Below are the code and all the weights of a small trained network. Each question names an input and a class and asks about switching units off, where a switched-off unit gives its printed mean instead of its output.

import numpy as np


def w(rows, s, z=0):
    codes = np.array(rows[::2]) - 128.0
    scale = np.full(codes.shape[1], s)
    scale[-1] = z or s
    return codes * scale


def norm(h):
    return h / np.sqrt((h * h).mean(-1, keepdims=True) + 1e-5)


def f(y):
    return y / 2 * (1 + np.tanh(0.7978845608 * (y + 0.044715 * y**3)))


def log_softmax(a):
    a = a - a.max(-1, keepdims=True)
    return a - np.log(np.exp(a).sum(-1, keepdims=True))


def net(x, mask):
    res = np.array(x, float).reshape(1, 8) / 4 @ E
    u = 0
    for l in range(2):
        y = f(norm(res) @ A[l][:, :-1].T + A[l][:, -1])
        res = res + np.where(mask[u : u + 7], y, B[l][:, -1]) @ B[l][:, :-1]
        u += 7
    return log_softmax(norm(res)[-1] @ U[:, :-1].T + U[:, -1])


A, B = {}, {}
E = w([
[127,168,238,232,130,222,187,92,47,75,120,133],'x0',
[130,130,128,128,131,128,128,129,125,126,126,126],'x1',
[123,123,128,131,128,129,128,126,130,125,132,132],'x2',
[149,126,86,53,137,252,52,138,91,144,127,132],'x3',
[128,132,128,128,124,128,128,130,126,129,129,124],'x4',
[125,127,128,130,124,129,129,127,130,131,130,131],'x5',
[124,94,234,70,120,87,30,132,93,134,149,142],'x6',
[129,133,127,128,119,128,127,129,128,132,127,125],'x7',
],0.0031)
A[0] = w([
[137,118,156,68,123,63,63,136,126,124,138,120,7],'L0N1',
[130,132,35,109,132,98,137,134,153,138,120,126,61],'L0N2',
[117,107,119,85,132,67,78,120,146,133,136,142,56],'L0N3',
[164,146,114,94,117,104,128,141,126,121,139,98,109],'L0N4',
[134,128,8,132,123,122,164,132,158,123,134,120,22],'L0N5',
[137,130,61,62,124,170,76,136,124,134,131,120,24],'L0N6',
[127,130,108,135,121,5,150,133,149,126,130,120,50],'L0N7',
],0.014,0.0016)
B[0] = w([
[95,234,209,121,132,90,213,96,82,242,45,156,224],'L0N1',
[173,165,65,89,110,80,104,215,68,61,130,20,241],'L0N2',
[161,156,95,81,106,89,88,189,69,67,158,40,224],'L0N3',
[138,100,97,110,125,87,91,153,127,114,117,96,156],'L0N4',
[87,208,254,97,130,88,161,82,70,239,71,176,254],'L0N5',
[107,14,106,231,151,211,123,77,239,72,176,199,226],'L0N6',
[116,15,102,208,154,249,107,78,225,80,174,201,247],'L0N7',
],0.007,0.012)
A[1] = w([
[176,120,95,68,105,136,122,152,116,137,133,121,12],'L1N1',
[187,157,149,151,114,148,135,178,8,2,156,35,100],'L1N2',
[146,132,91,131,129,131,196,122,145,138,141,123,31],'L1N3',
[204,136,129,64,109,191,136,173,52,92,169,123,72],'L1N4',
[148,128,179,149,119,187,198,87,133,148,145,158,226],'L1N5',
[160,132,114,103,134,176,138,127,122,143,110,127,2],'L1N6',
[165,117,153,107,104,116,150,128,124,99,155,141,53],'L1N7',
],0.0084,0.00073)
B[1] = w([
[121,164,132,154,122,194,115,108,74,90,134,88,124],'L1N1',
[141,127,70,104,117,97,109,153,127,120,134,96,245],'L1N2',
[81,81,198,112,156,82,1,142,128,150,102,150,125],'L1N3',
[131,131,124,169,132,85,169,141,140,104,120,105,149],'L1N4',
[144,127,94,90,121,104,108,154,126,123,135,101,236],'L1N5',
[30,133,170,152,132,36,72,117,179,129,126,147,125],'L1N6',
[11,138,108,150,172,81,15,121,176,155,71,150,124],'L1N7',
],0.0081,0.011)
U = w([
[162,135,19,99,106,50,78,216,96,60,139,14,255],'0',
[121,1,123,209,152,249,117,76,239,88,181,211,108],'1',
[104,229,242,88,125,102,191,94,65,254,56,163,11],'2',
],0.0048,0.00028)

Each question gives the input, the list of numbers given to net, and the class t.
The units are the neurons (one row each of A and B). Each row of codes is followed by its name. A weight is (code - 128) times the scale printed after its matrix; where a second scale follows, it is the last column's (A, B and U).
mask holds one flag per neuron, layer by layer. A switched-off neuron (its flag False) gives its mean, the last column of its row in B, instead of its output. The means were averaged over made-up inputs and are rounded, as every weight is.
A unit's drop is (log p(t) with every unit on - log p(t) with that unit switched off) / (log p(t) with every unit on - log p(t) with every unit switched off).
The circuit of an input: a set's keep is (log p(t) with only the set's units on - log p(t) with every unit switched off) / (log p(t) with every unit on - log p(t) with every unit switched off). Starting from the 12 units with the biggest drops (on a tie, the unit counted first), units are removed one at a time, each time the one whose removal leaves the highest keep (on an exact tie, the one counted first), for as long as the keep stays at least 0.8.
circuit, biggest first: the units of the circuit, biggest drop first
top k neurons: the k neurons with the biggest drops, biggest first
top k neurons in layer l: the k neurons of layer l with the biggest drops, biggest first
drop when u is switched off: that unit's drop, to one decimal
input [1,-4,4,-3,1,0,8,-4], class 2: circuit, biggest first => (L0N1)
input [8,-3,0,2,-3,2,4,4], class 0: top 3 neurons => (L0N5; L0N7; L0N6)
input [4,1,-6,6,-6,6,-6,8], class 1: top 3 neurons => (L0N2; L0N1; L0N3)
input [-4,-4,8,3,1,2,5,-3], class 2: top 2 neurons => (L0N1; L0N7)
input [3,-3,7,-4,6,6,2,6], class 1: top 2 neurons in layer 0 => (L0N2; L0N3)
input [2,-7,7,4,-2,-1,-5,2], class 2: top 2 neurons => (L0N7; L0N5)
input [5,6,-8,6,7,-7,-1,5], class 1: top 2 neurons => (L0N2; L0N3)
input [2,2,1,-5,-1,6,-6,4], class 2: top 2 neurons => (L0N6; L0N5)
input [4,4,4,0,-3,-3,-5,7], class 2: top 3 neurons => (L0N7; L0N6; L0N2)
input [8,-5,-8,-6,-5,5,4,-3], class 0: top 4 neurons => (L0N5; L0N7; L0N1; L0N6)
input [5,-2,6,-8,-6,-6,5,3], class 1: top 3 neurons in layer 0 => (L0N2; L0N5; L0N3)
input [0,2,0,2,5,-1,3,-4], class 2: top 2 neurons => (L0N1; L0N7)
input [-4,4,8,8,-5,5,-7,-3], class 1: top 2 neurons => (L0N6; L0N1)
input [2,5,5,-5,-7,8,-7,5], class 2: top 2 neurons => (L0N5; L0N6)
input [8,8,2,1,3,2,8,-6], class 0: top neuron => (L0N5)
input [-6,7,-1,1,-6,-7,7,1], class 2: top 3 neurons in layer 0 => (L0N1; L0N2; L0N6)
input [-6,-4,-7,-5,-5,6,-8,-5], class 2: top 3 neurons in layer 0 => (L0N5; L0N6; L0N3)
input [-3,-8,-5,-8,-8,-3,-7,-5], class 1: top 2 neurons in layer 0 => (L0N7; L0N1)
input [-2,-5,-7,-2,2,5,-3,5], class 2: top 3 neurons in layer 0 => (L0N5; L0N6; L0N3)
input [0,-6,1,8,7,8,4,-2], class 1: circuit, biggest first => (L0N6)
input [4,8,-1,0,2,-8,7,8], class 2: top 2 neurons in layer 0 => (L0N2; L0N3)
input [-3,6,-3,5,-6,-7,-1,-4], class 1: drop when L0N6 is switched off => 1.5
input [0,-6,2,-6,0,2,-4,-8], class 1: drop when L0N7 is switched off => 1.6
